L: [ 11 -34 -10 -21  12 -28  25 -28   7 -18   2  23   9 -16 -19 -41 -35  14
   1 -48  20  87 -98 -47  -6 -35 -15 -16 -11  14 -28  31  31  22  49  32
   5 -14   2]
D: [ 31  15  16   6  -8  -4 -14  52  30   3 -15  19  -4 -26  25 -33 -27 -26
  37  15 -10 -57  -2  10  -8  -8  -7  24 -46 -11 -16   4  40 -30 -20 -38
 -58  35 -12]
Q: [  0 -20  20  -2   3 -13  17  27  10 -14 -13  -7 -21   3   1 -11 -15   0
  37 -14  16  32 -31 -17  17 -13  -8  39  14  -2  21  22 -27  -5 -23  -9
  26  14   0]
H: [  2  24  -8   1  -5 -17 -16  10  -9  -3   5   3  29 -10  10  16  30 -42
 -17  13  -5 -51  15  31 -20   8   7  -8 -47  -8  -7 -27  18   5 -11   3
 -31   9  -2]
E: [ 10   4 -39   8 -31  57 -46 -80 -76  18 -24 -13 -34 -15 -43  28 -53  25
  -3  10  -8  -8  42 -25  28 -31 -37 -47 -58 -18  -6 -40 -18  -8  37  44
  31 -52 -66]
W: [ 49 -22  20  -8  14 -20 -12  -8 -17   6 -12  24  -6 -15  18 -21 -34   6
  12 -23   7  -4 -30  -2   6 -32 -24   6 -46   3 -19  16  26 -21   7   0
  -5  -9 -24]
U: [  0 -48   3  31   2 -32  10 -50   3  15  -7  19 -30 -24 -40 -33 -49  15
  -4 -65  30  87 -98 -48  -6 -35   4 -21  11   4 -15  39 -36  12  73  58
  49 -17 -20]
J: [ 65   5 -60 -48  72   2 -25 -43 -15  27 -57  -4 -18  61 -39  83 -28  83
  -3 -29  25  -8  17 -34  48 -64   1  10  32  13  58   9  -7  -2  59 -71
  63 -43 -97]
N: [ -28    7  -18    2   23    9  -15  -19  -41  -35   -2   45  -13  -63
   65  -95  -22  -71   37   40   31    4  -34   -2  -25  -20  -29   24
  -56  -18    3    6  -14  -76 -104  -20  -67   36   36]
Z: [  0 -48   3  31   2 -32  10 -50   3  15  -7  19 -30 -24 -40 -33 -74  15
  -4 -65  30  87 -98 -48   9 -35   4   9  11   4 -15  39 -36  12  73  58
  49 -17 -20]
chg J: [ 65   5 -60 -48  72   2 -25 -43 -15  27 -57  -4 -18  61 -39  83 -27  83
  -3 -29  25  -8  17 -34  48 -64   1  10  32  13  58   9  -7  -2  59 -71
  63 -43 -97]
16, [-28]
asked: [-28   7 -18   2  23   9 -16 -19 -41 -35]
L
size: [  0 -20  20  -2   3 -13  17  27  10 -14]
10
rest: [ 87 -98 -48  -6 -35]
[  4 -21  11   4 -15  39 -36  12  73  58  49 -17 -20]

guf: [ 2  4  3  1 -5  4]
Lud: [ -9  23  41  10 -22   2]
zum: [-29  51  60  18 -38  -2]
pob: [-25  28  64   7 -35   1]
Lozu: [-30  92  99  15 -38  -1]
vagud: [-4 52  6 -2 -9 -3]
ton: [-12  55  40   5 -22  -1]
Bidud: [-3  3 10 -1 -9 -2]
Kez: [ 0  1  5  4 -5  2]
bipo: [-29  30  88  19 -48   4]
rest: [-1 -9]
[-2]
rest: [28 64  7]
[-35   1]

Nular: [-10   5 -13 -14  15  10   0  13 -53 -40 -20 -16  85   8   5  -1  -1]
rugem: [ 15   3   3   6   9  10   1   5 -20  -9 -19  -1  -9   8   5  -1  -8]
faz: [ 15   3   3   6  10  10   1   5 -20  -9 -19  -1  -8   8   5  -1  -6]
soso: [ 20   5 -26 -30   9  10  -1  17 -43  -1 -33 -19  -7   8  13  -1  -8]
Rem: [ 80  33 -14  -7   2   9 -19   7 -21  10 -42 -20 -53  15  16  -1 -25]
zedu: [ 15   3   3   6  10  10   1   5 -20  -9 -19  -1  -9   8   5  -1  -8]
ket: [ 20   5  -5  -5   9  10  -1   5 -20  -1 -20  -1  -9   8   5  -1  -8]
rofof: [-10   5 -13 -14  15  10   0  13 -53 -25 -20  -1  54   8   5  -1  -1]
mebo: [ 23   5  -1   1   9  10  -1   5 -20  -1 -20  -1  -9   8   5  -1  -8]
nam: [ 20   5  -1   2   9  10  -1   5 -20  -1 -20   0  -9   8   5  -1  -8]
tur: [  3   4   9  10   1   5 -20  -9 -19  -1 -20  -1  -9   8   5  -1  -8]
dabu: [ 24   5   2   6   9  10  -1   5 -18  -1 -20  -1  -9   8   5  -1  -8]
size: [-10   5 -13]
3
back: [-19  -9 -20   5   1  10   9   6   3]
rugem
rest: [  5 -18]
[ -1 -20  -1  -9   8   5  -1  -8]

Suso: [ 0 -1 -1 -3 -2 -1 -2  0  0 -1 -1 -1 -1 -1 -2 -2 -1  0 -2  0  0 -1 -1 -1
 -2 -1 -1  0  0 -1 -1  0 -2  0 -2 -2 -1 -1 -2 -1 -2 -1 -2  0 -1 -2 -2 -1
 -1 -2 -1 -2 -1 -1 -1 -3  0 -2]
dap: [ 41  22 -72  24  -6 -38  14 -35 -26  68  58  60  55  48 -74 -70   3 -14
  15  39 -10 -74 -25  63 -53  28 -19  42 -35 -42  71 -20 -67   8 -62 -64
 -27 -33  48 -69 -72  68  52 -12 -70  40  24 -63 -58 -10  13 -70  53 -87
 -12   3  26 -59]
Fasu: [ 12  34  12  27 -79  48 -73  48  26 -14 -12   4  17 -13   3   9  -5  37
 -76  41  56  17 -45 -39 -56 -34  12  19  52  53 -29  57 -24  27 -39 -55
  53 -21 -16  19 -10 -36 -29  45  16   1 -55 -11  35 -29   4 -47   7   6
 -28 -75  51 -53]
Pake: [ 10 -79  36 -82   4 -49 -16   1  35 -56   8  -2 -70  19  18 -34  47  22
  -3 -30 -20  30  65  -7  57  42  45   2 -22 -20 -14 -26 -23  20 -18  44
 -48  64 -72  33 -27 -29 -62   4 -35 -80  44  56 -42 -62  37  14 -74   4
  61  -5 -50  54]
babab: [ 11  30  14  23 -77  46 -73  47  27 -17 -13   3  13 -13   4   8  -4  37
 -76  39  54  18 -41 -40 -53 -33  14  18  51  52 -30  55 -24  26 -38 -51
  50 -18 -19  21 -10 -37 -31  44  16  -3 -53  -7  34 -31   5 -44   3   7
 -25 -74  48 -50]
pek: [ 35  15 -72  18  -6 -42  13 -39 -29  61  51  53  47  42 -71 -70  -1 -17
  15  32 -15 -74 -25  56 -50  24 -22  35 -40 -45  64 -25 -65   2 -60 -61
 -32 -33  42 -68 -71  62  47 -17 -71  35  21 -62 -60 -11   8 -66  46 -85
 -13   3  19 -57]
surid: [ -3  -3  -1  -3  -4  -2  -5  -1  -1  -4  -3  -3  -3  -3  -1  -2  -2  -1
  -4  -2  -1  -1  -3 -39 -56  -3  -2  -3  -2  -1  -4  -1  -2  -2  -3  -3
  -2  -2  -4  -1  -2  -5  -4  -2  -2  -4  -4  -2  -2  -4  -2  -3  -4  -1
  -2  -4  -2  -3]
asked: [ 12  34  12  27 -79  48 -73  48  26 -14 -12   4  17 -13   3   9  -5  37
 -76  41  56  17 -45 -39 -56 -34  12  19  52  53 -29  57 -24  27 -39 -55
  53 -21 -16  19 -10 -36 -29  45  16   1 -55 -11  35 -29   4 -47   7   6
 -28 -75  51 -53]
Fasu
chg surid: [ -3  -3  -1  -3  -4  -2  -4  -1  -1  -4  -3  -3  -3  -3  -1  -2  -2  -1
  -4  -2  -1  -1  -3 -39 -56  -3  -2  -3  -2  -1  -4  -1  -2  -2  -3  -3
  -2  -2  -4  -1  -2  -5  -4  -2  -2  -4  -4  -2  -2  -4  -2  -3  -4  -1
  -2  -4  -2  -3]
6, [-5]
asked: [ -3  -3  -1  -3  -4  -2  -5  -1  -1  -4  -3  -3  -3  -3  -1  -2  -2  -1
  -4  -2  -1  -1  -3 -39 -56  -3  -2  -3  -2  -1  -4  -1  -2  -2  -3  -3
  -2  -2  -4  -1  -2  -5  -4  -2  -2  -4  -4  -2  -2  -4  -2  -3  -4  -1
  -2  -4  -2  -3]
surid

peka: [ 41  14  76   1   6 -38]
gored: [-61  22  47  24  23  16]
todem: [ 14  41  76 -95  -9  18]
Zov: [  0 -27 -30  24  -6  12]
dula: [ -37    8 -109   -6   16    3]
mup: [  4   8  88  62  -5 -22]
vomar: [ 39  42  22   6  42 -73]
Gadu: [ 85 -32  21   9  25  -4]
karod: [  6  18  55  30  26 -86]
gar: [ 84   1  21  33  10 -10]
Nede: [84 60 78 -6 16 22]
asked: [ -37    8 -109   -6   16    3]
dula
asked: [14 41 76]
todem
chg todem: [ 14  41  75 -95  -9  18]
2, [76]
size: [ 39  42  22   6  42 -73]
6
asked: [24 23]
gored
chg todem: [ 14  41  76 -95  -8  18]
4, [-9]
asked: [84 60 78 -6]
Nede

daten: [ 10   5 -75  51  94]
Gasuv: [ -1  -8  38 -27 -71]
sol: [-22  45 -88  26  10]
nerob: [-27 -72 100 -41 -70]
back: [-71 -27]
Gasuv
asked: [  5 -75  51  94]
daten
chg sol: [-23  45 -88  26  10]
0, [-22]
chg sol: [-22  44 -88  26  10]
1, [45]
size: [-22  45 -88  26]
4

kuf: [41 55 34 29]
nor: [97 26 26 23]
zefas: [41 55 34 32]
sesu: [31 46 55 29]
asked: [26 26]
nor
asked: [41 55 34 32]
zefas
chg zefas: [42 55 34 32]
0, [41]

